Here is a tiny trained network, its code and every weight. The questions are about switching its units off for an input and a class, where a switched-off unit gives its printed mean instead of its output.

import numpy as np


def w(rows, s, z=0):
    codes = np.array(rows[::2]) - 128.0
    scale = np.full(codes.shape[1], s)
    scale[-1] = z or s
    return codes * scale


def f(y):
    return y / 2 * (1 + np.tanh(0.7978845608 * (y + 0.044715 * y**3)))


def log_softmax(a):
    a = a - a.max(-1, keepdims=True)
    return a - np.log(np.exp(a).sum(-1, keepdims=True))


def net(x, mask):
    res = np.array(x, float).reshape(1, 5) / 4 @ E
    y = f(res @ A[0][:, :-1].T + A[0][:, -1])
    res = res + np.where(mask, y, B[0][:, -1]) @ B[0][:, :-1]
    return log_softmax(res[-1] @ U[:, :-1].T + U[:, -1])


A, B = {}, {}
E = w([
[158,202,93],'x0',
[128,128,128],'x1',
[128,128,128],'x2',
[60,193,141],'x3',
[53,90,7],'x4',
],0.015)
A[0] = w([
[122,156,71,50],'neuron 0',
[227,100,151,214],'neuron 1',
[25,129,51,74],'neuron 2',
[218,109,186,208],'neuron 3',
[224,148,181,194],'neuron 4',
[78,125,61,167],'neuron 5',
[106,183,225,138],'neuron 6',
[222,43,38,133],'neuron 7',
[68,165,153,222],'neuron 8',
[122,86,81,171],'neuron 9',
[30,30,121,100],'neuron 10',
[217,223,126,107],'neuron 11',
[146,160,49,87],'neuron 12',
[129,122,241,193],'neuron 13',
[154,162,11,73],'neuron 14',
[194,165,102,91],'neuron 15',
[184,105,128,163],'neuron 16',
[142,164,32,25],'neuron 17',
[187,184,162,168],'neuron 18',
[115,80,253,253],'neuron 19',
[148,109,98,147],'neuron 20',
[112,167,172,107],'neuron 21',
[140,107,163,107],'neuron 22',
[198,102,146,165],'neuron 23',
[187,203,141,97],'neuron 24',
],0.016,0.0047)
B[0] = w([
[105,171,110,167],'neuron 0',
[144,216,157,227],'neuron 1',
[190,199,70,240],'neuron 2',
[114,227,140,245],'neuron 3',
[144,186,200,250],'neuron 4',
[170,142,73,215],'neuron 5',
[62,63,146,229],'neuron 6',
[105,5,96,235],'neuron 7',
[130,120,183,186],'neuron 8',
[129,91,115,189],'neuron 9',
[249,99,154,221],'neuron 10',
[196,81,204,226],'neuron 11',
[82,153,65,184],'neuron 12',
[36,146,115,241],'neuron 13',
[55,145,43,213],'neuron 14',
[145,93,148,167],'neuron 15',
[160,148,126,174],'neuron 16',
[71,172,67,192],'neuron 17',
[154,127,197,220],'neuron 18',
[26,183,89,251],'neuron 19',
[124,108,108,154],'neuron 20',
[104,86,141,172],'neuron 21',
[120,151,116,158],'neuron 22',
[149,186,140,194],'neuron 23',
[169,93,196,205],'neuron 24',
],0.033,0.017)
U = w([
[97,232,119,216],'0',
[157,45,90,79],'1',
[2,116,165,106],'2',
[198,189,128,4],'3',
[159,181,188,214],'4',
[49,74,73,122],'5',
[81,90,219,134],'6',
],0.011,0.0033)

Each question gives the input, the list of numbers given to net, and the class t.
The units are the neurons (one row each of A and B). Each row of codes is followed by its name. A weight is (code - 128) times the scale printed after its matrix; where a second scale follows, it is the last column's (A, B and U).
mask holds one flag per neuron, in row order. A switched-off neuron (its flag False) gives its mean, the last column of its row in B, instead of its output. The means were averaged over made-up inputs and are rounded, as every weight is.
A unit's drop is (log p(t) with every unit on - log p(t) with that unit switched off) / (log p(t) with every unit on - log p(t) with every unit switched off).
unit that matters most: the unit with the biggest drop
k most important neurons: the k neurons with the biggest drops, biggest first
drop of u: that unit's drop, to one decimal
input [0,3,4,2,-6], class 2: unit that matters most : neuron 19
input [5,-8,-1,1,-4], class 6: 2 most important neurons : neuron 2; neuron 6
input [1,6,8,-7,-5], class 4: 2 most important neurons : neuron 11; neuron 14
input [1,5,7,-3,0], class 4: 2 most important neurons : neuron 19; neuron 13
input [0,8,5,-3,7], class 1: 3 most important neurons : neuron 10; neuron 19; neuron 13
input [-6,-2,7,4,0], class 2: 2 most important neurons : neuron 3; neuron 1
input [-2,5,-4,1,6], class 3: 2 most important neurons : neuron 2; neuron 6
input [5,6,2,-1,8], class 5: drop of neuron 7 : 0.2
input [2,3,7,-3,-4], class 4: drop of neuron 11 : 0.0
input [-4,-5,1,6,0], class 2: drop of neuron 1 : 0.1
